Each row of numbers stands for one object and depends on some of the facts below. Use the named rows to name the rest.

Named rows:
tazoku: [  9   1  -5  19  -9   6  18   8  25  32 -43  10 -18 -11 -28   1  21 -12
   5  14   5   2  -1  32  45   0   3 -23   5   0  11 -22   9  15 -12]
paklel: [ 27 -46   6  -2  19   0 -10  60  -8  50 -10   4   4   0 -11  -4   6  11
 -30  25  13 -28  18 -13  23 -16  11 -20 -23 -37  20  34  12 -18 -31]
bota: [ -8  56 -20  50 -22  16 -37   7   4 -13 -49 -30 -48  -5  -8  12   4  45
  -2  35  19 -25 -12  -2  59  10 -20 -30   0   4  25 -12  17  -7   0]
zaplodruk: [  6  29 -14  39  -2  13 -44  25  -3  -5 -24 -33 -48 -16  -2  -8 -11  50
 -11  38  18 -40 -14   4  49  10 -14 -15 -13  -9  38  -4  11 -27  -5]
stagol: [ 21 -35  17   1  15   3 -22  51   2  31   9  -6 -11  -6 -21 -27 -18  27
 -24  31  19 -31   0  16  13  -4  -3  19 -28 -29  34  24  -3 -37  -7]
drostak: [ 10 -20   0   7  -3  -5 -11  27  16  37 -29   0 -11  -2 -30 -18   0  14
 -17  14   3 -13   4   5  16 -19  -6   8  -5 -18  15   1  17  -7   0]
bitrim: [ 27 -10 -12 -14 -35  13 -21  11  38  33 -12   8 -10  22 -35 -35 -18  31
 -19  15   6 -36 -33  22   9 -16 -32  22   2   3  32  10   1 -12  30]
fanul: [  2   0  -8  14 -11  10  -3   2  21  26 -39   4  -6   1 -31  22  15  -2
  -2  17   8   6  -8  10  23 -19 -14  10 -10 -13  14  -7  22  21  10]
ziton: [ 21 -43  14  -5  15   1 -16  47   2  32  11  -1  -5  -9 -21 -27 -12  23
 -26  26  21 -27   3  16  12 -11  -2  23 -30 -28  31  22  -2 -34  -3]
flepatir: [ 13 -18   2   9  -2   4  -6  31   8  28 -27   4 -13   6 -24  -3   6  10
 -16  22  12 -16   1  11  21 -18  -7   0  -5 -13  17   6  11  -8  -1]
tobre: [ 17 -56  31  10   2  -4   4  57   8  38   1   6  -3  -2 -17 -40  17  22
 -22  41  26 -42  15  32  32  -6  -2  29  -4   9  32  22  32 -12   2]
skitok: [ 15 -12  -7   6  -4   3  -8  28  13  32 -19   1  -4   8 -21 -19  11   8
 -25  21  16 -20   0  12  24  -8  -8   4  -8 -15  27   7   9  -6   4]
bodral: [ -2   4 -17  17 -16  10   4   7  20  21 -47   4 -10   7 -29  16  16  -1
 -11  15   7   2  -6  11  22 -16 -10  -6  -2  -9  10 -12  20  17   8]
vikoman: [ 10 -15 -11 -18 -11   9 -10  35  13  35 -27  10   1 -16 -25  -6 -18  27
 -26   8   8 -30  -5  17  51   1  -6  -6 -23  15  38  31  28  18 -12]
fledro: [ 25  -3 -34 -20 -11  15 -24  16  14  43 -19   3   4  11 -22 -14 -20  21
 -22   7   4 -22 -24 -10  15 -16 -13  -8 -13 -34  27  22   0  -7   2]
bronok: [ 30 -31  17  11  14  -4 -29  59   2  33  -7 -13 -23  -3 -19 -43 -17  39
 -23  27  15 -45   9  -3  14 -14  -8   3  -8 -23  24  17  10 -46 -11]
flukidos: [ 26 -39   6 -11   9  -3 -18  46   7  52 -10   4   1   3 -25 -43   4  22
 -22  19  10 -31   7   0   8 -20  -7  27  -9 -25  25  16  23 -16   1]
fizaskom: [ 17 -16  -8   9  -6   8 -12  34   8  33 -26  -1  -6  15 -18 -16  13   0
 -21  26  18 -25  -1  11  18 -23  -8   2  -4 -14  24   0  16   0   1]
logil: [ 21 -19  -6  10  -4  13 -10  19  12  26 -23   4 -12  16 -24 -10  14   9
 -22  26  12 -19  -5   1  11 -26 -19   5   2 -31  18   1  -1 -24  14]

Facts:
soskabis: points at; meflel: belongs to class; trogral: is of sort; kiklal: uses; ziklan: comes just before
klega meflel:b trogral:289 ziklan:grostom
datil meflel:b trogral:561
voklor meflel:a trogral:289 kiklal:zaplodruk ziklan:potem
lusti meflel:a trogral:289 kiklal:trabraska
lede meflel:b trogral:862
vukla soskabis:trorer meflel:c trogral:862
tifu soskabis:pebu meflel:a trogral:255 ziklan:flivel
kone meflel:e trogral:289
platron meflel:a trogral:561
vudrar meflel:c trogral:4
trorer meflel:a trogral:289
bemin meflel:f trogral:4
trobo meflel:b trogral:289 kiklal:steflon
stostule meflel:c trogral:4 kiklal:domim ziklan:plugrik
grubran meflel:b trogral:862 ziklan:klalik
plubrek meflel:d trogral:289
grumudru meflel:a trogral:561
sugros soskabis:stiplem meflel:d trogral:561
stobrar meflel:a trogral:15 kiklal:basto
klalik meflel:a trogral:289 ziklan:pleklem
steklum meflel:d trogral:4 kiklal:laklapin
stepa meflel:f trogral:4
stasta soskabis:tezer meflel:c trogral:561 ziklan:moplo
patra meflel:a trogral:255
nutu meflel:c trogral:862
sedes soskabis:logil meflel:f trogral:561
moplo meflel:a trogral:4 kiklal:dretrar ziklan:sigra
potem meflel:b trogral:862
fizaskom meflel:d trogral:15 ziklan:dretrar
dotrebo meflel:d trogral:4 kiklal:danalus
plamum meflel:c trogral:561
skitok meflel:d trogral:255
ziton meflel:b trogral:4 kiklal:griklur ziklan:bifle
mipotos meflel:b trogral:561 kiklal:kluflek ziklan:skefel
zaplodruk meflel:a trogral:4 kiklal:bota, potem ziklan:sikolil
pluzik meflel:b trogral:255
kligritrek meflel:d trogral:289 ziklan:datil
fupok meflel:a trogral:561
zeflik soskabis:fledro meflel:c trogral:862 kiklal:plamum
drostak meflel:a trogral:289 kiklal:skikler
trugrir soskabis:dratu meflel:a trogral:4
stekilil meflel:b trogral:15 kiklal:pluzik
retron meflel:b trogral:561 ziklan:klupam
ginon soskabis:nutu meflel:d trogral:561 kiklal:laklapin
kegin meflel:c trogral:255
tarus meflel:b trogral:862 ziklan:brusak
stagol meflel:b trogral:4 kiklal:kloras ziklan:vunon
geku soskabis:tezer meflel:c trogral:561
trabraska meflel:f trogral:255
potras soskabis:kesibru meflel:a trogral:4
gedre soskabis:dreboklel meflel:b trogral:862
bronok meflel:a trogral:289 kiklal:steflon
florago meflel:a trogral:255
steflon meflel:b trogral:4
brusak meflel:b trogral:862 kiklal:griklur ziklan:fanul
tobre soskabis:dreboklel meflel:d trogral:255 kiklal:plubrek ziklan:sitrebi
tazoku soskabis:klaplu meflel:c trogral:255
logil meflel:c trogral:15
puskil meflel:a trogral:4 kiklal:plamum, saskil
gopefik meflel:a trogral:15 kiklal:klagro
gufak meflel:b trogral:255 kiklal:kloras ziklan:tifu
plabrur meflel:a trogral:289
skikler meflel:a trogral:862
skabal meflel:e trogral:255 kiklal:skiflim ziklan:skiflim
zular soskabis:trorer meflel:b trogral:255 ziklan:fizaskom
paklel soskabis:duflor meflel:c trogral:15 kiklal:zeflik
flukidos meflel:d trogral:289 kiklal:zoplun ziklan:zoplun
flepatir soskabis:pufles meflel:a trogral:862
domim soskabis:rebive meflel:a trogral:4 kiklal:taplan ziklan:taplan
sikolil meflel:f trogral:255 kiklal:voklor ziklan:voklor
bifle soskabis:nutu meflel:e trogral:862 kiklal:fanul ziklan:griklur
kluflek meflel:d trogral:15
plame meflel:c trogral:862
skiflim meflel:f trogral:862 kiklal:tifu ziklan:kloras
vikoman soskabis:kesibru meflel:d trogral:561 ziklan:platron
kiskir soskabis:bitrim meflel:c trogral:561 ziklan:kligritrek
bromibram meflel:b trogral:4
saskil meflel:c trogral:561 kiklal:florago
dretrar meflel:a trogral:561 ziklan:stasta
stufek soskabis:kligritrek meflel:a trogral:255 ziklan:zular
flivel meflel:d trogral:4 kiklal:tifu ziklan:stagol
flofo meflel:a trogral:862 ziklan:stufek
klagro meflel:a trogral:4 kiklal:stepa
kiske meflel:e trogral:255 kiklal:gudrer ziklan:gudrer
groflare meflel:c trogral:862 ziklan:tazoku
mazu meflel:b trogral:862 kiklal:tazoku ziklan:skabal
gostu meflel:c trogral:4
skabrar meflel:c trogral:255 kiklal:grumudru, flaskam
bodral meflel:a trogral:862
keda soskabis:vukla meflel:e trogral:255 kiklal:bodral, stekilil
skefel meflel:e trogral:255 ziklan:kluflek
plabasti meflel:f trogral:289
griklur meflel:a trogral:561
taplan meflel:b trogral:561 ziklan:dotrebo
bota meflel:a trogral:255 ziklan:zaplodruk
dreboklel meflel:d trogral:561 ziklan:tobre
plefal soskabis:basto meflel:e trogral:15
klupam meflel:a trogral:862 kiklal:nibun ziklan:nibun
sitrebi meflel:c trogral:15 ziklan:plubrek
vunon meflel:d trogral:4 ziklan:mazu
murus soskabis:pufles meflel:a trogral:255 kiklal:retron ziklan:danalus
sigra meflel:c trogral:4 kiklal:dretrar ziklan:kiskir
zoplun meflel:c trogral:561 kiklal:grostom ziklan:grubran
flaskam meflel:b trogral:561
kliro soskabis:gretri meflel:b trogral:4
danalus meflel:b trogral:4 ziklan:domim
dratu meflel:f trogral:289
kloras meflel:b trogral:4 ziklan:groflare
basto meflel:e trogral:862 kiklal:vudrar
gudrer meflel:f trogral:289
kledre meflel:e trogral:561 kiklal:drostak
gretis meflel:a trogral:15
laklapin meflel:a trogral:561
fanul meflel:b trogral:862 ziklan:ziton
grostom soskabis:sugros meflel:b trogral:862 kiklal:klega, klalik ziklan:flukidos
pleklem soskabis:flepatir meflel:d trogral:862
nibun meflel:c trogral:561 ziklan:murus
nezo meflel:c trogral:862 kiklal:gedre
plugrik soskabis:lobal meflel:b trogral:561 ziklan:retron

Which object is each row?
No name comes twice in this set of rows, the named rows included.
[ 41 -35   6 -13  17   7  -4  41  14  42   1   5  -1  -7 -24 -55  -3   7
 -27  20  16 -32   2  22  28   0   5   4  -5 -26  30   9  -9 -38 -12] : dotrebo
[ 13 -29   6  10  -1   2  17  33  22  33 -17  14  -5 -10 -31 -16   4  -3
 -25  15   6  -4  12  30  32   3   4  -8  -7  -8  20  -2   9   2 -11] : domim
[ 28 -20   7   6   0  13  -2  23  20  35 -26   8 -10   1 -25 -17   6   0
 -10  20   8 -16  -1  18  28 -11  -6 -16   0 -15  14  -6  -5 -22  -6] : groflare
[  3 -24   3  10   2   2  -5  33   4  28 -25   3  -3  -7 -19   0  10  16
 -12  24  13 -20   8  13  37  -7  -2   2 -12   0  22  10  27   5  -4] : stufek
[  8 -21  -5   8  -9  12  -5  15  26  11  -7   3  -7  10 -25 -37  18  22
 -18  36  20 -29   3  24  29  -4 -20  35   8 -12  30   0  19 -18  33] : dreboklel
[  1  24 -12  25 -12  13 -14   5  14   6 -28 -14 -29 -11 -23   6  -2  21
  -8  23  12  -3 -12  16  38   3 -10  -4 -15 -15  25  -6  11   0  -3] : steflon
[ -1  18 -21  29 -20  17 -17  15  20   5 -31 -17 -29 -10 -22   2  -4   7
 -16  21  13  -7  -6  20  33  -4  -5 -11 -12  -9  20 -25   7   6   5] : dretrar
[ 24   7  14  33   5  10 -49  48 -12  11  -3 -36 -48  -3   0 -21 -12  51
 -14  47  29 -53 -13   5  37  -4 -15 -12 -16 -22  48  17   2 -46 -19] : sikolil
[ 23 -44  19   4   7   5  -7  50  11  43   0   6  -9   7 -27 -25  -9  14
 -31  21  16 -20   6   8   6 -21  -9   6 -14 -25  21  23  -3 -33  -8] : mazu
[ 16  -4   2   5  -8   3 -16  14  22  26 -18  -3 -13   9 -35 -32   6  17
 -13  21   6  -9  -1  -4  11 -19 -23  23   0 -37  22  -3  13 -18   9] : dratu
[ 26 -61  17  -7  11   3  -4  47   6  46  -9  17   2  12 -24 -20   5  10
 -29  21  14 -30   8   9   9 -26  -7  13  -8 -23  21  26   8 -27   3] : gopefik
[ -6 -47  18   6 -22  -1  43  12  36  42 -31  34   9   5 -49  12  39 -22
  -5  18   5  17  10  42  22 -18 -10  25   1  16   9  -6  35  42  15] : gedre
[  1   2 -15   6 -20   9   9  -1  24  24 -26   5   0  -2 -36   3  13  -3
 -12  11   9  15  -5  22  30  -7  -9  10 -11 -21  23  -7  18  26   8] : stepa
[ 27 -83  16 -28  12  -3  14  44  18  60  -3  30  29  14 -31 -24   9  -5
 -33  12   9 -15  14  13   0 -27  -1  30 -11 -29  18  29  10 -13  11] : nezo

Now the same objects, written a new way:
Some rows with their names:
danalus: [ -4  10   1  12   4  -9   4  -5 -13   1   9  13  -3  23   7   4  31  14
  13  -1  -2   0 -30  31  -1  -9  26  14  -3]
gedre: [  2   9   0  -1  -1   2   3 -10 -11   3  14  15  -3  20  15   7  26  18
  14  -7   1   3 -26  25   1 -11  18  14   4]
mipotos: [ -3   3 -11   0   7   8  -8   5 -10   0   1  23   2  -1   5   4  27  33
  15  -6   0  10 -19  12  13 -13  18   7  -4]
skefel: [ -8  13  -4  14   6   3   6  -7 -14  -4  12  11  -1   9   6  15  39  17
  10  -7  -7   6 -30  21   2  -9  13   9  -4]
retron: [  0   8  -9   2   4  11   2  -3 -14  -3   8  22  -2   7   8  11  33  29
  11  -4   2  11 -29  20   6  -6  12   7  -2]
flofo: [  3  11   1  16   8   0   7  -8 -10   5   3  18   3  14  16  -8  36  28
   9  -9   3   6 -24  17  12  -9   9  17   8]
stufek: [  3  11  -9   7  10   7  -1  -3 -17   4   5  15  -1   9  17   8  35  31
  10 -14  -3   4 -21  27   8 -17  13  11   0]
trabraska: [  2   8   2  -2  -4   6   4  -7 -21  -2  12  12  -2  21  12  12  33  22
   2  -7  -2   7 -25  21   3  -6  16   5  -6]
gudrer: [-15   9   3   1  -6  -6   7 -15 -18   2  14   7  -1  19   9  16  34  13
   2  -2  -2   9 -33  19   1  -3  16   7  -9]
flepatir: [  8  -4  -3  32  -2  -8  -9  14 -12  11 -10  -9   6  -1  31  26  32  11
  -5  -5  -1  -7 -36  30   7  13   6  23  -2]
trobo: [-14   5   4   4   5  -4  -5  -4  -6  -1   5  11   3   0   0   8  28  19
  12  -3  -2   1 -19   7   5 -17  13  10  -4]
stekilil: [-13   5   8   3   8   0  -8 -10  -7  -4   9   4   3  -2   1  14  28  18
   9  -7  -3  -3 -16   4   4 -20  10   8   1]
kegin: [ -7   9  -3  20   6   4   3  -9 -17  -4  10   9  -2   7   7  16  42  14
  17  -9  -8   4 -31  24  -2 -15  10  12   1]
ginon: [ -9   0  -5   2   3   3  -3   7  -4  -3   5   8  11   4   5  12  26  20
  11  -9  -5  10 -20  13   5 -26  15   4  -7]
gretis: [-10  13  -4  -1  10   1   0 -10 -19   8  10   7  -1   6  16  21  40  22
   6 -16  -3   3 -28  22   4 -17   5  11  -2]
kliro: [  1  10   8  16  -1  -3  10  -5 -11  -2  10  10   1  24  11  -1  28  14
  15   0  -1   0 -27  26   0  -3  23  15   6]
lede: [ -1  13   4  10   3   3   4  -7 -13  -1  12  11   0  17  10   7  32  16
  13  -6  -3   1 -24  25   0  -9  16  12   1]
klaplu: [ -3   7  -2   7  -1   1   1 -13 -12   2  12  20   4  16  14   4  34  24
  15  -7   0   8 -35  21   0 -17  12  17   2]
klagro: [-11   0  10  15   6 -11  -2   4  -7  -3   1   3  13  17   5  -8  28  10
  11  -1   0   0 -14  13   5 -25  18   9   2]

Which object is each row?
No name comes twice in this set of rows, the named rows included.
[ -7   6   6   5  -5  -6   2 -11  -8  -4  18   2   0  23  10  16  30  10
   8  -3  -1   5 -30  21  -7 -14  21  11  -2] : potem
[  5  -2  -7  31  -5  -3 -17  11 -10   7  -7   0   6  -9  23  25  35  12
   0  -2   1  -2 -41  29   3  11   7  20  -5] : pufles
[  7  13   3  10   8   8   5  -7 -11  -1   5  16  -1  14  14  -2  30  30
  13  -5   2  -3 -21  20   8  -3  18  12   9] : tarus
[-19 -19  -2  -9  33  30  14 -14 -65  -1  23 -48  20 -27  20 -40  14 -17
  42  12  -2   8 -36   4  26  -3  37  14 -25] : skiflim

The same objects again, as new rows of numbers:
Known rows:
flukidos: [  6 -10   2  12 -35 -24  25 -19  -2  31 -16  -1  20]
klupam: [  0 -10  -6  11 -25 -26  18 -19   0  14  -6  -4  18]
mazu: [ -5 -10 -14   4 -33 -16   4 -16  -5  15 -15   4  15]
potras: [  7  20 -23   7  -3 -17   4   2   9 -13  -2 -11 -16]
trabraska: [ 15   5  -7 -19   4   2  13   9  16 -11  14 -14   0]
dotrebo: [ -2  12 -22   4 -42 -19  27 -24  -7   6 -15  13  12]
vukla: [ 22  19 -55  -8 -34  11 -20  34 -15  24  -5  12 -13]
klega: [ 11   4   3  -7  -5  -2  15  10   5   9   5 -12   8]
trorer: [ 21   8 -17 -11 -26   6   1  19  -2  43   5   1  19]
kiske: [ -4  -7 -21  19 -41 -21  15  -8 -18  -3 -23  10   3]
ginon: [  1   1 -20  16 -29 -30   3 -13  -4  11 -38   4   1]
nezo: [ -2 -11  -9  12 -45 -35  27 -37  -7  -3 -32  12  45]
platron: [  5  -6   0   8 -10 -17  15   2  -4   8  -2  -7   2]
flepatir: [  0   4 -17  44  30 -44  13  11   0 -25 -13 -31 -29]
keda: [  9   9 -43   2 -34 -19   0   5  -2  10 -28   7  -4]
puskil: [  0   2 -18  16 -30 -22  18 -13 -14  -1  -5   3   2]
plabasti: [  8  -6   2  -5  -4  -4   7 -11  28  15  -1 -12  15]
kluflek: [ 24  13 -20 -16 -18  -9  29  22 -18 -10  15   1 -16]
zaplodruk: [  0   3 -20  14   3  12  -2  23  -4  -2  26 -14 -57]

Which object is each row?
No name comes twice in this set of rows, the named rows included.
[  9   8 -41   6 -35 -24   9  -4  -2 -19 -29   9 -13] : paklel
[ 24  14 -44 -11 -27 -10   0  23 -10  17  -6   4 -19] : zular
[ 14  -2   7  -9   5   0  15   2  27   2  11 -19  10] : gudrer
[  1   1 -23   5 -23 -27  -3 -18  15   1 -27  -7   1] : bifle
[  8  12 -22 -11  -6 -11  -1 -13  31 -10 -25  -1   2] : kiskir
[ 10  16 -34   1 -11 -16   8   1  -4 -10 -11  -5 -23] : kliro
[  9   5   3 -12 -11  -7  23 -20  25  27  -9  -4  23] : kligritrek
[  4  10 -16  12   2 -21  -2   4   1   0 -16 -14 -11] : pleklem
[ -8  -9 -15  25 -37 -24  18 -16 -16  10 -18   7  -1] : brusak
[  2   1 -26  27  -7 -35   2  -2   4  -7 -31 -16  -2] : murus
[  7   9 -15   5  -5 -23   9  -7   5  -6 -11 -10 -15] : grostom
[ 11  -1  -2   0  18  27 -12  40   3   5  31 -19 -52] : bota
[ -3 -15 -10  14 -36  -3   4 -14  11  27 -16  -2   1] : trobo

